Here is a tiny trained network, its code and every weight. The questions are about switching its units off for an input and a class, where a switched-off unit gives its printed mean instead of its output.

import numpy as np


def w(rows, s, z=0):
    codes = np.array(rows[::2]) - 128.0
    scale = np.full(codes.shape[1], s)
    scale[-1] = z or s
    return codes * scale


def f(y):
    return np.maximum(y, 0)


def log_softmax(a):
    a = a - a.max(-1, keepdims=True)
    return a - np.log(np.exp(a).sum(-1, keepdims=True))


def net(x, mask):
    res = np.array(x, float).reshape(1, 2) / 4 @ E
    y = f(res @ A[0][:, :-1].T + A[0][:, -1])
    res = res + np.where(mask, y, B[0][:, -1]) @ B[0][:, :-1]
    return log_softmax(res[-1] @ U[:, :-1].T + U[:, -1])


A, B = {}, {}
E = w([
[183,156,39,112,106,187,239],'x0',
[114,136,211,72,140,249,111],'x1',
],0.012)
A[0] = w([
[126,131,159,115,155,253,116,76],'N1',
[110,135,109,135,142,139,150,185],'N2',
[127,112,102,115,101,160,178,83],'N3',
[110,130,208,155,107,73,101,77],'N4',
[132,140,121,135,115,124,121,252],'N5',
[122,126,97,156,109,77,134,79],'N6',
[176,111,75,131,96,166,132,98],'N7',
[140,119,192,105,146,59,66,100],'N8',
[141,128,81,136,144,51,128,78],'N9',
[134,113,145,112,128,132,139,194],'N10',
[115,134,117,108,129,120,65,86],'N11',
[150,146,178,96,145,130,144,86],'N12',
[129,132,136,101,132,132,115,198],'N13',
[129,131,44,142,110,12,162,123],'N14',
[111,99,84,139,138,154,183,119],'N15',
[121,161,53,123,142,163,194,66],'N16',
[123,129,177,140,64,209,116,99],'N17',
[115,115,177,126,123,171,165,136],'N18',
[164,147,101,95,137,137,189,130],'N19',
],0.016,0.014)
B[0] = w([
[133,146,134,55,169,152,145,208],'N1',
[119,119,122,160,123,90,141,174],'N2',
[93,129,141,132,123,173,117,165],'N3',
[97,158,151,136,118,189,100,178],'N4',
[150,104,100,195,106,3,141,216],'N5',
[125,136,152,87,149,144,137,169],'N6',
[121,126,142,152,128,170,118,171],'N7',
[113,108,143,163,111,197,124,194],'N8',
[140,145,158,81,145,164,158,185],'N9',
[141,135,106,157,119,77,146,173],'N10',
[110,132,134,132,129,172,124,147],'N11',
[105,133,120,92,128,138,140,145],'N12',
[135,129,91,154,118,68,147,176],'N13',
[149,136,107,60,155,127,129,252],'N14',
[107,130,117,140,117,135,100,175],'N15',
[87,130,187,148,129,182,111,192],'N16',
[155,110,124,82,135,166,137,182],'N17',
[147,133,126,96,138,107,103,175],'N18',
[137,131,133,161,98,155,111,194],'N19',
],0.037,0.02)
U = w([
[137,152,109,6,170,143,149,71],'0',
[55,144,144,161,100,199,67,58],'1',
[139,133,83,140,114,69,148,253],'2',
],0.016,0.0062)

Each question gives the input, the list of numbers given to net, and the class t.
The units are the neurons (one row each of A and B). Each row of codes is followed by its name. A weight is (code - 128) times the scale printed after its matrix; where a second scale follows, it is the last column's (A, B and U).
mask holds one flag per neuron, in row order. A switched-off neuron (its flag False) gives its mean, the last column of its row in B, instead of its output. The means were averaged over made-up inputs and are rounded, as every weight is.
A unit's drop is (log p(t) with every unit on - log p(t) with that unit switched off) / (log p(t) with every unit on - log p(t) with every unit switched off).
unit that matters most: the unit with the biggest drop
k most important neurons: the k neurons with the biggest drops, biggest first
drop when u is switched off: that unit's drop, to one decimal
input [3,2], class 2: 2 most important neurons : N8; N4
input [-6,-5], class 1: 3 most important neurons : N8; N4; N1
input [-4,1], class 1: unit that matters most : N8
input [4,3], class 1: 2 most important neurons : N14; N16
input [8,7], class 1: 4 most important neurons : N16; N14; N19; N3
input [-4,2], class 1: 3 most important neurons : N8; N4; N14
input [3,3], class 2: 2 most important neurons : N14; N9
input [-4,-1], class 1: 2 most important neurons : N8; N4
input [0,-3], class 2: drop when N1 is switched off : 0.6
input [6,-4], class 1: drop when N16 is switched off : 0.1
